Below are the code and all the weights of a small trained network. Each question names an input and a target symbol and asks about switching units off, where a switched-off unit gives its printed mean instead of its output.

import numpy as np


def w(rows, s, z=0):
    codes = np.array(rows[::2]) - 128.0
    scale = np.full(codes.shape[1], s)
    scale[-1] = z or s
    return codes * scale


def norm(h):
    return h / np.sqrt((h * h).mean(-1, keepdims=True) + 1e-5)


def f(y):
    return np.maximum(y, 0)


def softmax(a):
    e = np.exp(a - a.max(-1, keepdims=True))
    return e / e.sum(-1, keepdims=True)


def log_softmax(a):
    a = a - a.max(-1, keepdims=True)
    return a - np.log(np.exp(a).sum(-1, keepdims=True))


def net(x, mask):
    ids = ['γδεζηθλμξφω'.index(c) for c in x.split()]
    T = len(ids)
    res = E[ids] + P[:T]
    u = 0
    for l in range(3):
        r = norm(res)
        for j in range(2):
            rows = slice(2 * j, 2 * j + 2)
            q, k, v = (r @ M[l][rows].T for M in (Q, K, V))
            z = softmax(np.where(np.tri(T) > 0, q @ k.T / 2**0.5, -1e9)) @ v
            o = O[l][rows]
            res = res + np.where(mask[u + j], z, o[:, -1]) @ o[:, :-1]
        u += 2
        y = f(norm(res) @ A[l][:, :-1].T + A[l][:, -1])
        res = res + np.where(mask[u : u + 4], y, B[l][:, -1]) @ B[l][:, :-1]
        u += 4
    return log_softmax(norm(res)[-1] @ U[:, :-1].T + U[:, -1])


Q, K, V, O, A, B = {}, {}, {}, {}, {}, {}
E = w([
[154,108,238,169,163,162,179,214,160,136,58,109],'γ',
[151,138,92,83,119,103,130,147,139,183,174,22],'δ',
[25,116,139,147,168,80,100,143,74,229,66,169],'ε',
[136,168,171,168,5,177,123,155,66,122,203,118],'ζ',
[76,83,197,113,156,149,243,84,105,221,138,108],'η',
[230,133,72,149,164,105,141,118,115,125,122,157],'θ',
[156,162,60,117,45,136,125,141,159,153,25,109],'λ',
[132,165,177,87,82,132,31,65,250,175,74,147],'μ',
[51,122,51,230,78,14,206,149,149,97,216,134],'ξ',
[81,57,84,108,71,173,191,140,74,176,109,184],'φ',
[51,83,167,110,86,164,127,55,171,112,102,109],'ω',
],0.02)
P = w([
[140,127,229,123,123,29,200,161,155,121,97,252],'0',
[127,122,174,151,107,67,150,59,88,174,76,108],'1',
[121,127,128,159,118,105,108,82,116,180,106,111],'2',
[115,125,106,144,135,134,107,103,138,160,121,109],'3',
[112,133,99,117,139,154,112,123,141,146,133,99],'4',
[102,132,82,108,149,175,108,139,141,128,142,91],'5',
[86,144,76,101,150,179,93,158,138,108,145,81],'6',
],0.013)
Q[0] = w([
[27,61,100,226,101,213,197,64,99,173,152,89],'0.h0',
[165,61,254,62,161,110,22,74,158,13,195,87],'0.h0',
[216,161,170,118,98,42,127,83,49,103,32,101],'0.h1',
[171,153,193,194,129,167,193,138,159,38,89,168],'0.h1',
],0.0043)
K[0] = w([
[4,25,144,137,97,116,220,133,60,103,188,108],'0.h0',
[97,101,243,136,168,192,88,9,226,95,192,110],'0.h0',
[144,197,163,75,120,123,152,166,141,166,66,169],'0.h1',
[123,95,178,183,172,252,90,84,128,162,56,164],'0.h1',
],0.0041)
V[0] = w([
[104,121,83,33,131,108,107,192,141,136,159,35],'0.h0',
[126,120,86,200,155,150,164,163,27,90,254,112],'0.h0',
[216,111,69,91,198,107,108,121,151,116,106,136],'0.h1',
[188,123,227,7,146,174,120,125,37,187,64,112],'0.h1',
],0.0068)
O[0] = w([
[151,178,134,227,79,165,130,72,189,133,132,202,230],'0.h0',
[255,30,96,87,124,135,97,48,111,181,140,133,35],'0.h0',
[148,88,142,177,200,163,148,101,42,162,192,128,1],'0.h1',
[178,58,164,205,152,130,210,239,218,123,133,158,219],'0.h1',
],0.0072,0.0023)
A[0] = w([
[217,142,137,117,134,99,111,107,182,91,12,222,162],'0.n0',
[114,145,213,218,128,126,188,165,69,46,161,254,110],'0.n1',
[130,94,136,173,115,154,142,6,193,119,75,248,105],'0.n2',
[177,48,113,101,211,163,89,110,52,77,147,143,2],'0.n3',
],0.0086,0.0059)
B[0] = w([
[107,125,177,82,120,94,159,113,7,184,90,127,240],'0.n0',
[104,96,142,67,106,73,143,140,55,161,51,97,253],'0.n1',
[106,85,148,117,135,86,136,60,81,152,89,109,184],'0.n2',
[180,183,131,119,141,163,77,89,141,53,157,175,164],'0.n3',
],0.014,0.0037)
Q[1] = w([
[125,139,84,53,141,100,140,144,136,81,143,137],'1.h0',
[133,193,50,3,99,96,101,43,101,167,174,116],'1.h0',
[208,144,132,159,159,207,142,145,181,131,179,171],'1.h1',
[78,116,150,59,170,65,151,100,126,178,52,126],'1.h1',
],0.011)
K[1] = w([
[132,158,82,104,144,189,131,104,153,119,173,108],'1.h0',
[88,121,8,75,87,17,112,88,67,56,178,121],'1.h0',
[154,136,144,182,135,145,207,185,178,138,193,126],'1.h1',
[87,156,191,187,164,160,102,92,118,180,137,169],'1.h1',
],0.011)
V[1] = w([
[123,48,118,146,161,93,191,140,167,124,155,128],'1.h0',
[167,135,180,71,162,194,84,179,129,143,77,86],'1.h0',
[116,148,93,105,177,144,64,101,145,183,148,74],'1.h1',
[102,141,153,139,155,149,107,140,133,81,94,255],'1.h1',
],0.0087)
O[1] = w([
[135,94,129,102,141,2,136,185,139,107,64,149,127],'1.h0',
[54,173,76,131,88,177,121,73,102,242,205,128,84],'1.h0',
[77,188,135,164,160,169,147,136,22,96,144,35,106],'1.h1',
[181,86,173,73,168,27,93,140,142,192,62,121,1],'1.h1',
],0.0079,0.0078)
A[1] = w([
[92,103,116,93,151,95,143,101,157,254,132,119,96],'1.n0',
[150,146,111,149,164,134,135,113,102,144,184,141,114],'1.n1',
[73,106,123,113,169,157,160,207,184,158,88,208,36],'1.n2',
[103,186,141,152,94,166,109,119,186,135,138,158,1],'1.n3',
],0.017,0.0048)
B[1] = w([
[114,154,151,25,68,125,150,118,30,190,123,99,253],'1.n0',
[92,170,135,147,66,136,121,109,198,110,129,125,177],'1.n1',
[161,215,52,164,118,217,99,82,129,60,163,5,171],'1.n2',
[166,189,88,183,166,175,101,98,139,102,157,144,188],'1.n3',
],0.014,0.011)
Q[2] = w([
[180,135,207,220,11,185,151,160,123,98,130,122],'2.h0',
[168,114,130,132,168,202,123,220,178,142,165,58],'2.h0',
[82,90,69,254,124,44,216,91,215,151,222,140],'2.h1',
[162,207,131,80,106,182,191,67,46,151,131,92],'2.h1',
],0.01)
K[2] = w([
[115,120,184,152,69,132,108,143,93,122,123,177],'2.h0',
[119,125,117,136,83,137,138,146,98,114,197,93],'2.h0',
[249,194,193,103,102,160,158,129,155,213,150,141],'2.h1',
[89,103,123,106,118,78,118,87,108,106,141,127],'2.h1',
],0.018)
V[2] = w([
[139,142,141,226,147,229,163,167,38,41,102,154],'2.h0',
[94,211,91,141,97,153,172,138,56,108,253,158],'2.h0',
[146,138,52,203,141,138,163,90,33,131,205,16],'2.h1',
[103,94,101,88,93,115,63,41,160,117,243,120],'2.h1',
],0.007)
O[2] = w([
[147,79,180,105,103,191,30,103,161,251,109,78,1],'2.h0',
[137,65,139,82,123,1,162,154,143,121,88,153,238],'2.h0',
[151,223,106,62,61,69,115,51,61,190,135,115,199],'2.h1',
[172,200,191,80,90,154,175,120,120,155,95,101,95],'2.h1',
],0.0078,0.0047)
A[2] = w([
[106,178,66,148,128,145,112,107,130,112,190,96,9],'2.n0',
[126,113,166,136,129,115,136,120,111,127,89,104,119],'2.n1',
[144,161,128,117,114,134,109,115,121,154,150,137,246],'2.n2',
[85,132,175,87,94,77,193,140,91,251,141,149,95],'2.n3',
],0.021,0.0016)
B[2] = w([
[144,185,101,164,170,251,112,174,134,97,134,82,203],'2.n0',
[124,132,107,136,132,123,148,139,154,185,181,160,155],'2.n1',
[52,170,104,119,130,159,160,115,84,91,119,65,171],'2.n2',
[71,167,159,39,57,133,109,56,33,158,91,98,253],'2.n3',
],0.017,0.029)
U = w([
[100,160,173,62,97,133,128,85,82,140,75,122,195],'γ',
[103,187,60,160,141,205,157,141,140,94,144,104,104],'δ',
[82,113,102,172,180,90,57,177,97,173,108,154,104],'ε',
[184,84,190,133,61,143,59,151,171,133,127,103,99],'ζ',
[129,101,172,129,166,132,254,128,136,152,181,127,70],'η',
[216,120,189,134,208,127,124,152,73,140,122,156,138],'θ',
[137,145,102,154,112,148,196,219,137,183,4,174,6],'λ',
[103,231,230,124,150,90,70,166,201,148,125,183,74],'μ',
[131,135,89,160,94,52,140,129,151,62,125,175,255],'ξ',
[123,35,25,107,117,186,152,142,120,144,87,202,84],'φ',
[72,87,202,136,171,146,136,81,188,96,96,128,91],'ω',
],0.0081,0.0029)

Each question gives the input, a string of symbols that net reads in full, and the target symbol t.
The units are the heads (2 rows each of Q, K, V and O) and the neurons (one row each of A and B). Each row of codes is followed by its name. A weight is (code - 128) times the scale printed after its matrix; where a second scale follows, it is the last column's (O, A, B and U).
mask holds one flag per unit, layer by layer, with each layer's heads first. A switched-off unit (its flag False) gives its mean, the last column of its rows in O or B, instead of its output. The means were averaged over made-up inputs and are rounded, as every weight is.
A unit's drop is (log p(t) with every unit on - log p(t) with that unit switched off) / (log p(t) with every unit on - log p(t) with every unit switched off).
The circuit of an input: a set's keep is (log p(t) with only the set's units on - log p(t) with every unit switched off) / (log p(t) with every unit on - log p(t) with every unit switched off). Starting from the 12 units with the biggest drops (on a tie, the unit counted first), units are removed one at a time, each time the one whose removal leaves the highest keep (on an exact tie, the one counted first), for as long as the keep stays at least 0.8.
circuit, biggest first: the units of the circuit, biggest drop first
unit that matters most: the unit with the biggest drop
k most important neurons of layer l: the k neurons of layer l with the biggest drops, biggest first
heads that matter: for each layer, one digit per head in row order, 1 if its drop is at least 0.15 and else 0, layers parted by /
drop of u: that unit's drop, to one decimal
input ω ε λ ε, target δ: circuit, biggest first -> 1.n2, 2.n3
input ζ ξ ξ, target δ: circuit, biggest first -> 1.n0, 2.n3
input ξ δ ζ, target ζ: 3 most important neurons of layer 2 -> 2.n3, 2.n0, 2.n2
input ξ θ ω φ, target φ: heads that matter -> 01 / 10 / 00
input ω θ δ ξ δ ζ δ, target ζ: unit that matters most -> 1.h0
input φ μ δ ζ μ, target δ: circuit, biggest first -> 1.n3, 2.n3
input ζ δ δ ζ, target δ: heads that matter -> 10 / 00 / 00
input ω ξ δ ζ θ, target θ: heads that matter -> 00 / 10 / 00
input δ ζ φ η ζ, target δ: circuit, biggest first -> 1.n0, 2.n3
input μ δ λ μ, target δ: circuit, biggest first -> 0.h0, 1.n2, 2.n3
input θ δ δ ζ δ ξ δ, target ξ: circuit, biggest first -> 1.h0, 2.n3, 2.n0, 1.n0
input ξ δ δ ζ ζ δ, target ζ: heads that matter -> 01 / 10 / 11
input ω ζ ζ ω, target δ: heads that matter -> 11 / 00 / 00
input λ φ θ δ ζ ζ λ, target δ: circuit, biggest first -> 2.n3
input ζ θ δ ξ ζ θ ξ, target δ: heads that matter -> 01 / 00 / 10
input ζ φ φ, target δ: heads that matter -> 11 / 00 / 00
input ξ δ δ δ ζ ω, target ω: heads that matter -> 01 / 10 / 00
input δ θ ζ θ, target δ: heads that matter -> 11 / 00 / 00
input ξ ζ δ η δ θ, target θ: heads that matter -> 01 / 10 / 00
input ζ η ξ, target ξ: heads that matter -> 00 / 10 / 00
input δ γ δ, target δ: unit that matters most -> 0.n1
input ε δ δ δ δ δ δ, target δ: heads that matter -> 00 / 00 / 00
input ξ δ θ θ λ, target λ: heads that matter -> 00 / 10 / 00
input μ δ ξ λ, target λ: 3 most important neurons of layer 2 -> 2.n3, 2.n0, 2.n1
input δ ω ξ ζ, target ζ: drop of 1.n1 -> 0.0
input φ ω δ θ ζ ξ, target ξ: drop of 0.h0 -> 0.0
input φ δ ζ ξ ζ, target ξ: unit that matters most -> 1.h0
input δ θ λ δ ξ δ, target ξ: drop of 1.h0 -> 1.0
input δ ε δ η φ φ, target δ: drop of 2.n0 -> 0.1
